The symbols move the items like this.
QN: ki>CF, tu>QH, fi>GL
QF: ki>SQ, tu>DZ, fi>DS
JH: ki>QH, tu>CF, fi>JJ
LC: ki>DZ, tu>SQ, fi>DH
GS: ki>PQ, tu>FB, fi>GR
QP: ki>QT, tu>DS, fi>DZ
DJ: ki>RH, tu>FR, fi>JT
CD: ki>HT, tu>RG, fi>TD
SQ: ki>TL, tu>LC, fi>QF
DD: ki>DH, tu>FQ, fi>TG
QH: ki>CH, tu>QN, fi>JH
FS: ki>DS, tu>QT, fi>NR
GG: ki>JM, tu>JJ, fi>CF
RH: ki>JJ, tu>JM, fi>DJ
TB: ki>MB, tu>RJ, fi>NZ
BR: ki>NL, tu>JP, fi>CH
GR: ki>GS, tu>JQ, fi>DT
TG: ki>DD, tu>DT, fi>JQ
RD: ki>FM, tu>TD, fi>RG
JQ: ki>TG, tu>GR, fi>FB
GL: ki>QN, tu>CH, fi>JP
JT: ki>DJ, tu>NR, fi>QT
RG: ki>RD, tu>CD, fi>FH
NL: ki>FH, tu>MH, fi>BR
HG: ki>BP, tu>NZ, fi>RJ
HT: ki>MH, tu>FH, fi>CD
JM: ki>FR, tu>RH, fi>GG
NR: ki>FS, tu>JT, fi>FR
NZ: ki>TB, tu>HG, fi>PQ
DS: ki>QF, tu>QP, fi>FS
DZ: ki>QP, tu>QF, fi>LC
QT: ki>JT, tu>FS, fi>QP
DH: ki>LC, tu>TL, fi>DD
FM: ki>RJ, tu>MB, fi>RD
BP: ki>FB, tu>PQ, fi>HG
DT: ki>GR, tu>TG, fi>FQ
RJ: ki>HG, tu>TB, fi>FM
CF: ki>GG, tu>JH, fi>QN
FB: ki>JQ, tu>GS, fi>BP
MH: ki>JP, tu>NL, fi>HT
JJ: ki>JH, tu>GG, fi>RH
MB: ki>TD, tu>FM, fi>TB
PQ: ki>NZ, tu>BP, fi>GS
JP: ki>GL, tu>BR, fi>MH
TD: ki>CD, tu>RD, fi>MB
FR: ki>NR, tu>DJ, fi>JM
FQ: ki>DT, tu>DD, fi>TL
FH: ki>RG, tu>HT, fi>NL
TL: ki>FQ, tu>DH, fi>SQ
CH: ki>BR, tu>GL, fi>QH

In the rows, zero is written as 486.

The rows follow the links: the fewer symbols apart two items are, the more alike their rows tend to be.

Each row is also shifted at random along 4 hidden directions that mean nothing.

Some items, each with a row of numbers:
RG: 660,584,502,487,410,423,438,695,465,523,625,508,698,528,592,438,483,447,440,515,315,482,760,536,500,416,510,584,584,474,479,519,571,441,766,491,46,481,540,529,393,698,539,537,600,572,483,387,542,593,509,463,417,599,321,455
MH: 466,574,333,500,527,521,565,446,415,657,521,530,369,439,506,561,418,636,533,616,414,536,507,584,524,525,480,524,478,551,524,397,588,767,605,426,402,459,616,555,534,535,531,528,556,591,503,548,409,601,541,461,505,313,521,326
QT: 456,439,545,515,571,481,613,499,553,471,472,504,488,518,526,450,399,514,403,400,630,490,551,415,528,404,505,526,665,471,451,568,383,399,479,413,461,461,367,460,402,443,330,567,460,282,468,472,482,399,491,514,487,453,435,631
LC: 502,373,628,474,442,495,481,586,552,239,430,569,538,553,446,267,612,378,450,386,531,451,461,413,435,487,525,423,494,496,397,517,380,296,520,565,653,523,404,492,520,341,500,376,374,355,438,538,554,439,495,463,455,600,562,604
GG: 544,524,494,361,386,477,424,320,494,418,527,352,424,298,534,477,602,429,657,544,345,404,430,535,377,383,583,444,237,507,474,347,537,411,298,577,833,572,437,476,598,395,606,386,528,690,583,408,479,431,529,310,327,374,655,367
FR: 493,499,590,427,430,506,444,574,514,294,528,557,599,436,467,392,539,343,481,419,466,415,506,424,345,330,547,406,396,550,402,467,509,310,514,554,534,476,376,524,518,499,560,476,501,461,442,476,499,400,591,347,461,596,510,573
QP: 544,425,618,469,560,408,593,519,475,710,482,423,388,367,534,411,656,494,466,386,527,284,708,583,563,461,436,653,443,440,463,582,484,463,728,439,527,459,242,393,609,409,402,404,519,549,394,398,492,724,530,488,315,155,491,279
QF: 390,520,451,578,566,594,600,551,373,732,462,587,490,397,322,610,489,452,358,355,605,419,644,468,440,491,321,651,425,571,360,564,465,638,810,520,290,305,362,416,560,505,425,451,470,440,336,564,474,632,576,529,560,496,415,423
CH: 500,609,291,465,472,471,569,326,484,462,485,396,360,441,489,626,314,532,436,618,518,632,340,529,515,635,494,520,607,526,661,453,432,556,121,475,640,619,656,432,486,538,394,507,479,415,672,572,531,294,392,432,555,526,523,590
DS: 389,471,591,488,588,547,454,385,482,684,517,397,504,373,481,598,542,464,523,346,507,344,551,489,437,319,422,551,297,457,427,546,521,458,531,520,457,354,299,405,492,421,496,514,525,552,362,370,425,585,582,503,441,375,458,388
HG: 417,530,427,590,469,597,437,547,448,498,458,617,665,528,441,521,380,474,491,445,451,587,467,374,439,425,450,465,479,536,365,399,547,562,623,543,282,316,526,524,443,565,597,598,509,517,394,534,441,475,568,489,612,617,411,541
PQ: 574,389,578,457,420,389,452,785,597,314,503,603,515,611,471,319,559,410,311,467,549,431,548,448,570,685,482,438,631,426,514,598,423,365,669,459,431,592,531,477,489,535,460,361,424,385,483,604,599,524,394,537,525,630,450,609
DD: 477,443,422,479,453,551,555,303,300,749,461,397,313,244,435,445,654,446,522,488,411,379,530,564,487,603,434,692,296,550,401,408,450,612,525,549,812,407,374,366,760,322,466,255,425,676,431,478,494,666,522,446,379,220,617,207
FS: 392,535,463,496,527,527,534,238,459,599,505,329,509,316,544,620,432,467,549,352,502,469,464,429,429,287,471,560,390,537,426,477,489,447,293,517,612,375,311,368,506,428,468,582,512,523,439,371,447,370,554,435,474,397,484,503
CF: 542,515,527,407,391,501,389,498,424,396,530,471,438,444,473,400,610,427,589,558,320,476,535,592,361,410,578,442,294,521,477,393,540,433,540,536,546,556,527,586,544,487,628,398,493,640,527,436,505,521,586,347,337,486,591,382
DT: 424,385,502,445,510,474,431,508,487,475,422,489,349,495,345,482,609,426,426,480,587,412,351,488,490,674,383,462,391,428,549,524,411,478,416,498,709,576,506,407,568,387,449,297,397,454,520,559,516,518,377,590,528,476,547,471
TG: 439,464,502,536,509,625,472,436,288,670,432,463,483,487,395,434,585,433,516,480,369,487,596,509,408,517,448,644,453,509,371,440,445,581,626,586,448,348,434,484,531,394,511,385,411,534,431,443,504,655,510,506,328,495,543,333
HT: 457,562,351,528,523,459,565,394,469,523,500,516,451,471,527,581,344,625,526,568,475,593,384,487,550,528,533,456,519,542,516,407,573,654,446,387,474,463,586,541,454,569,491,618,570,488,510,544,434,481,528,483,614,379,486,450

Start here and follow the symbols in turn, left to right. Where do you end up?
Answers are names.
485,551,536,508,447,538,582,669,477,477,501,661,632,423,414,449,491,383,384,386,505,442,650,447,361,366,419,555,451,616,320,519,490,419,774,575,317,384,375,514,538,541,521,479,500,412,340,536,503,519,641,401,508,571,430,546
tu tu tu ki: DJ
612,593,344,379,397,405,518,345,471,555,579,278,380,289,622,560,492,539,548,607,392,476,491,600,540,538,499,592,416,512,653,450,531,534,295,436,664,637,558,400,597,552,469,400,596,665,595,423,526,472,423,384,445,350,489,329
ki tu tu ki: RG
432,470,540,565,529,594,327,532,419,572,485,526,600,572,472,475,535,467,595,450,342,487,522,473,434,396,484,473,357,459,382,431,583,578,702,557,288,309,466,604,458,499,652,525,511,603,385,397,414,636,542,535,477,517,451,370
fi tu fi tu fi: HG
387,435,435,540,506,581,554,519,433,500,390,635,412,520,264,542,445,407,339,468,642,523,353,442,427,691,330,528,506,544,464,504,339,586,455,522,568,482,547,432,574,452,400,351,333,326,464,710,526,413,465,558,642,606,531,581
fi ki fi tu: DH
482,488,569,368,386,478,354,332,619,169,499,341,547,460,577,429,547,382,660,447,408,510,353,409,326,254,641,284,339,488,488,382,475,232,101,610,785,573,423,524,448,386,596,531,539,515,539,338,467,212,499,374,375,588,596,647
ki tu ki ki: JJ
537,430,476,466,462,404,541,542,441,607,500,465,361,403,485,426,556,437,377,495,513,406,546,542,600,710,390,662,530,474,551,586,403,506,554,454,611,538,502,350,620,475,389,261,420,508,504,548,574,570,380,512,485,381,497,396
ki ki tu tu tu: HG
579,431,585,481,494,337,442,688,658,359,511,558,568,620,642,377,507,535,456,516,535,447,468,454,637,484,563,356,577,410,530,559,556,387,635,352,344,544,524,567,361,567,512,565,560,468,475,504,502,550,410,524,539,468,417,536
fi tu ki fi: RJ
325,486,408,534,487,636,431,243,376,534,444,378,527,472,437,557,417,467,611,457,438,615,348,404,422,444,479,507,443,520,390,326,461,587,247,611,622,344,497,455,482,394,549,544,450,510,477,416,479,368,497,527,515,528,558,507
tu fi ki fi fi: DT
593,426,512,414,474,289,441,503,644,429,531,402,433,467,656,436,522,541,491,490,532,424,442,486,674,540,552,410,509,389,594,503,540,407,422,324,592,563,484,441,481,504,479,459,567,552,517,453,529,489,386,520,501,331,456,456
fi tu ki ki ki fi: FB
454,417,575,477,513,487,575,368,541,395,427,411,520,486,503,368,454,430,489,396,565,506,481,402,470,418,547,524,644,507,414,504,354,306,287,519,670,515,369,384,449,365,372,513,409,341,513,425,544,319,483,480,440,523,523,622
tu fi ki tu: DZ
561,636,303,470,393,505,612,482,420,486,549,492,418,387,445,531,347,501,394,621,475,625,501,551,495,631,451,592,637,577,608,485,436,551,370,477,447,642,689,472,513,599,420,449,522,457,613,593,551,378,414,392,525,576,457,559
fi ki ki: NL
550,509,457,478,519,359,537,609,576,513,554,537,489,500,605,452,463,588,460,534,508,460,512,493,645,520,502,453,507,467,497,514,609,572,697,341,364,477,517,515,483,578,488,559,581,562,439,524,457,594,493,542,580,320,426,386
fi tu fi fi ki fi: RG
440,474,560,470,623,435,472,482,591,521,440,467,369,610,505,569,445,604,493,470,619,446,421,538,548,459,466,407,501,373,582,599,471,478,445,371,399,506,485,518,371,461,397,583,495,374,509,456,400,554,432,593,489,412,487,510
tu fi tu ki fi: JJ
436,436,421,546,399,567,658,493,435,346,411,669,498,388,310,343,430,322,354,471,577,543,433,378,415,660,445,561,557,623,324,412,312,455,447,642,768,483,487,449,663,391,403,318,341,301,480,737,598,356,562,392,608,582,568,638
ki ki tu tu fi: LC
316,422,498,480,573,562,452,353,510,498,408,468,395,508,365,593,508,441,449,433,631,491,291,421,440,559,421,416,388,419,473,508,362,487,248,506,674,442,444,425,468,360,444,434,399,419,462,532,461,407,445,593,578,530,566,514
fi fi tu: DZ
464,544,427,557,463,539,484,558,413,557,499,540,692,510,523,510,343,450,478,468,390,568,596,440,443,394,478,527,547,519,391,433,577,534,668,531,87,329,486,534,374,644,545,645,563,502,374,450,488,492,575,503,555,635,322,520
fi fi ki fi: RD
594,443,527,501,475,411,549,735,548,375,491,608,610,629,517,381,374,477,314,492,531,503,624,418,614,615,493,534,802,412,508,592,420,406,666,440,208,559,545,491,410,620,419,493,458,328,462,558,590,483,392,545,554,635,358,651
ki fi ki tu fi: FM
477,528,374,465,401,424,516,447,569,405,561,499,542,306,585,526,470,455,529,453,482,450,350,386,498,458,515,397,257,576,452,366,625,512,445,494,679,448,502,479,620,564,627,504,599,642,420,552,495,389,564,377,646,419,463,459
tu ki fi fi tu ki: HG
